Below are the code and all the weights of a small trained network. Each question names an input and a class and asks about switching units off, where a switched-off unit gives its printed mean instead of its output.

import numpy as np


def w(rows, s, z=0):
    codes = np.array(rows[::2]) - 128.0
    scale = np.full(codes.shape[1], s)
    scale[-1] = z or s
    return codes * scale


def f(y):
    return y / 2 * (1 + np.tanh(0.7978845608 * (y + 0.044715 * y**3)))


def log_softmax(a):
    a = a - a.max(-1, keepdims=True)
    return a - np.log(np.exp(a).sum(-1, keepdims=True))


def net(x, mask):
    res = np.array(x, float).reshape(1, 5) / 4 @ E
    y = f(res @ A[0][:, :-1].T + A[0][:, -1])
    res = res + np.where(mask, y, B[0][:, -1]) @ B[0][:, :-1]
    return log_softmax(res[-1] @ U[:, :-1].T + U[:, -1])


A, B = {}, {}
E = w([
[106,65,117,64,94,103,185,88,170,97],'x0',
[43,150,107,99,130,115,118,134,126,155],'x1',
[116,70,146,108,7,164,134,147,176,154],'x2',
[110,174,64,130,92,49,168,128,134,136],'x3',
[130,139,170,136,91,100,113,98,115,138],'x4',
],0.014)
A[0] = w([
[152,99,100,120,63,111,221,107,159,137,152],'N0',
[39,126,47,120,199,145,131,157,98,115,120],'N1',
[147,163,171,213,152,171,40,189,86,174,107],'N2',
[108,138,67,98,171,123,122,153,161,162,135],'N3',
[52,83,179,110,123,189,105,137,144,165,232],'N4',
[150,156,125,203,143,105,101,88,81,124,253],'N5',
[106,131,151,159,7,174,60,160,165,198,174],'N6',
],0.011,0.0045)
B[0] = w([
[185,149,106,133,141,99,214,118,85,159,234],'N0',
[106,105,178,136,100,118,151,78,148,152,219],'N1',
[212,178,89,136,185,95,98,201,181,144,251],'N2',
[138,145,184,80,91,76,120,62,138,176,178],'N3',
[134,177,144,198,127,143,135,19,136,98,229],'N4',
[109,112,141,160,201,158,185,117,109,176,217],'N5',
[95,77,150,191,124,149,135,98,251,179,243],'N6',
],0.012,0.014)
U = w([
[143,103,95,119,164,218,89,133,130,44,86],'0',
[34,159,107,99,50,85,120,101,100,125,4],'1',
[154,139,84,149,152,109,140,171,132,142,188],'2',
[66,107,238,185,123,168,144,6,129,148,238],'3',
[71,106,111,95,79,123,68,180,104,86,19],'4',
],0.011,0.003)

Each question gives the input, the list of numbers given to net, and the class t.
The units are the neurons (one row each of A and B). Each row of codes is followed by its name. A weight is (code - 128) times the scale printed after its matrix; where a second scale follows, it is the last column's (A, B and U).
mask holds one flag per neuron, in row order. A switched-off neuron (its flag False) gives its mean, the last column of its row in B, instead of its output. The means were averaged over made-up inputs and are rounded, as every weight is.
A unit's drop is (log p(t) with every unit on - log p(t) with that unit switched off) / (log p(t) with every unit on - log p(t) with every unit switched off).
The circuit of an input: a set's keep is (log p(t) with only the set's units on - log p(t) with every unit switched off) / (log p(t) with every unit on - log p(t) with every unit switched off). Starting from all 7 units, units are removed one at a time, each time the one whose removal leaves the highest keep (on an exact tie, the one counted first), for as long as the keep stays at least 0.8.
circuit, biggest first: the units of the circuit, biggest drop first
top k neurons: the k neurons with the biggest drops, biggest first
drop of u: that unit's drop, to one decimal
input [-7,3,-7,1,6], class 2: top neuron : (N2)
input [-1,-8,3,-2,0], class 2: top 4 neurons : (N1; N4; N3; N5)
input [5,-6,-5,7,-8], class 3: top 3 neurons : (N2; N1; N3)
input [5,-1,-6,8,5], class 1: circuit, biggest first : (N2; N6; N4)
input [0,0,1,2,-4], class 1: top 2 neurons : (N2; N6)
input [-7,7,-4,-5,-8], class 2: top 2 neurons : (N2; N6)
input [0,1,1,6,3], class 1: top 2 neurons : (N2; N4)
input [2,-8,-5,0,-6], class 0: top 2 neurons : (N6; N4)
input [8,-7,5,5,3], class 2: top 3 neurons : (N0; N4; N1)
input [8,-2,-2,3,6], class 2: top 2 neurons : (N0; N4)
input [-6,0,-6,0,2], class 2: drop of N2 : 0.4
input [-7,1,-5,3,1], class 2: drop of N2 : 1.7
input [-6,0,-7,-1,3], class 2: drop of N2 : 0.5
input [-3,0,-8,5,-2], class 3: circuit, biggest first : (N1)
